nisim: [139 137 117 176 179  82 138 111 104]
lel: [108 147 162 176 161  92 161 129 131]
gil: [143 106  94 143 162 108 141 161  97]
lut: [ 91 138 187 110 139 164 101  99 158]
Zofe: [126 123 158 168 166  90 176 129 132]
Des: [ 91 138 187 110 139 164 101 112 158]
diff lut: [ 91 139 187 110 139 164 101  99 158] | 1, [138]
diff nisim: [139 137 117 175 179  82 138 111 104] | 3, [176]
diff Zofe: [126 124 158 168 166  90 176 129 132] | 1, [123]
after: [106] | [94]
rest: [164 101 112] | [158]
rest: [161  92] | [161 129 131]

raz: [104 138 153 147 119 152]
deso: [105 136 153 148 106 111]
rad: [124  81 157 187 117 137]
fusud: [167 138 162 121 103  81]
zasep: [137 144 108 107  79 150]
nezen: [112 138  63 121 119 152]
pilif: [167 138 162 121 103 118]
rest: [105 136 153 148] | [106 111]
rest: [138  63] | [121 119 152]
rest: [153 148] | [106 111]
diff fusud: [167 138 162 121 102  81] | 4, [103]

sama: [ 82 135 124 136 116 129 112 116 125 142 127 140 140 141 133 115  89 125
 129 122 117 128 127 121 126 132]
zusit: [ 82 135 124 136 116 129 112 116 126 142 127 134 140 141 133 115  89 125
 129 122 117 128 127 121 104 136]
nodu: [105 122 117 116 133 119 109 122 176 129 133 111 121 142 127 143 139  97
 129 127 109 134 107 156 100 131]
zufe: [ 82 135 124 136 116 129 112 116 126 142 127 134 140 141 133 124 178 117
 126 135 130 129 117 127 169 109]
diff nodu: [105 122 117 116 133 119 109 122 176 129 133 111 121 142 127 143 139  97
 129 127 109 134 107 156 100 130] | 25, [131]
diff nodu: [105 122 117 116 133 119 109 122 176 129 133 111 121 142 127 143 139  97
 129 127 109 133 107 156 100 131] | 21, [134]
diff nodu: [105 122 117 116 133 119 110 122 176 129 133 111 121 142 127 143 139  97
 129 127 109 134 107 156 100 131] | 6, [109]
diff nodu: [105 122 117 116 133 119 109 122 176 129 133 112 121 142 127 143 139  97
 129 127 109 134 107 156 100 131] | 11, [111]
rest: [140 140 141 133] | [115  89 125 129 122 117 128 127 121 126 132]
asked: [105 122 117 116 133 119 109 122 176 129 133 111 121 142 127 143 139  97
 129 127 109 134 107 156 100 131] | nodu

furu: [130  93 121 141 114 135 112 115 122 109 142]
zofo: [128 145 136 130 130 125 133 129 130 136 121]
bagud: [132 136 135 132 120 126 132 128 131 141 107]
munu: [128  68 105 120 115 135 113 125 122  93 132]
rest: [115 135] | [113 125 122  93 132]
after: [126] | [132]
diff furu: [130  93 121 141 114 135 112 115 122 109 143] | 10, [142]

zom: [130 136 130 120 108 118  65 113 130 154 119 117 124 148 100 105 111 151
 131 122 126 145 156  81]
kimet: [125 163 123 107 132 108 200  99 124 129 116 116 117 138  88  86 135 129
 124 121 125 132 118 150]
Riri: [128 117 136 137 112 140 121 146 132 119 113 116 143 127  83 171 118 120
 131 122 134 122 142 117]
Zesi: [122 160 125 132 114 129 111 125 128  87 132 132 136 143 148 129 121  89
 120 136 125  99 105 134]
Gazu: [143  83 133 140 139 118 148 114 128 140 115 120 128 133  86 110 143 138
 122 139 126 131 119 156]
vopu: [131  99 134 136 131 142 156 150 132 108 123 126 140 131 111 181 127 108
 126 114 134 115 127 154]
kobas: [122 160 125 132 114 109 111 125 128  87 132 132 136 143 148 129 121  89
 120 136 125  99 105 134]
Bopi: [118 164 135 117 139 131 120 129 134 123 114 118 116 121  86 128 142 123
 131 128 130 123 150 165]
ris: [142 125 129 109 134 125 115 126 130 147 139 130 116 146 136 134 131 145
 130 125 127 141 156 128]
bube: [142 125 129 109 134 125 115 126 130 147 128 130 116 146 136 134 131 145
 125 125 127 141 113 128]
Dorek: [118 164 135 117 139 131 120 129 134 123 114 118 116 121 100 100 138 131
 131 136 125  99 105 133]
rest: [121  86] | [128 142 123 131 128 130 123 150 165]
asked: [142 125 129 109 134 125 115 126 130 147 139 130 116 146 136 134 131 145
 130 125 127 141 156 128] | ris
diff Dorek: [118 164 135 117 139 131 120 129 134 123 114 118 115 121 100 100 138 131
 131 136 125  99 105 133] | 12, [116]

sagi: [115  63 143 103]
Vakev: [173  99 143 124]
rizaf: [158 121 125  98]
Miful: [164 170 121 107]
Defez: [152 172 108 125]
Dev: [ 96 165 131 110]
Dede: [127 112 144 161]
diff Dev: [ 96 165 130 110] | 2, [131]
rest: [152 172] | [108 125]
diff Defez: [152 172 108 126] | 3, [125]
asked: [152 172 108 125] | Defez
asked: [158 121 125  98] | rizaf

ved: [128 126 143 103 134 125 131  89 126 128 129 143 131]
navav: [133 132 130 123  70 180 140 132 113 129 133  98 138]
gosus: [133 141 130 123  70 180 140 132 113 129 133  98 138]
mudad: [136 132 163 109  90 152 103 111 128 128 121 116 109]
zat: [133 141 130 123  70 179 140 132 113 129 133  98 138]
diff ved: [128 126 143 103 133 125 131  89 126 128 129 143 131] | 4, [134]
rest: [130 123  70 179] | [140 132 113 129 133  98 138]
asked: [128 126 143 103 134 125 131  89 126 128 129 143 131] | ved

pib: [133 154  82 125 137 156 120 148 139 128 164 152 127 117 126 125 115 164
 138]
Nef: [146 115 158 129 130 141 151 146 134 128 128 139 120 127 126 129 108 133
 149]
Geviz: [153 138  95 127 116 118 133 148  89 127 114 136 104 131 122 130  99 120
 170]
suvi: [132 147 118 131 107 105 112 152 118 127 145 125 151 128 126 130 168 130
 116]
Bobu: [164 122  92 132 158 174 160 151 130 128 125 163 116 129 129 130 102 124
 128]
rugeg: [115 149  95 131 140 146 105 119 140 131 114 137 128 125 128 124 115 103
 134]
Rasal: [121 125 116 124 123 125 144 105 137 125 149 111 146 124 141 130 158 142
  98]
kob: [ 95 152 141 127 139 139 119  91 121 126  66 148 108 136 128 127  91  71
 140]
kiz: [ 93 109 130 129 145 153 137  90 161 128 124 138 115 129 144 132 114 124
 133]
rest: [125 115] | [164 138]
rest: [114 137] | [128 125 128 124 115 103 134]
diff Bobu: [164 122  92 132 158 174 160 151 130 128 125 163 116 129 129 130 102 125
 128] | 17, [124]
after: [104] | [131]
diff Geviz: [153 138  95 127 116 118 133 148  89 127 114 136 105 131 122 130  99 120
 170] | 12, [104]
after: [160] | [151]

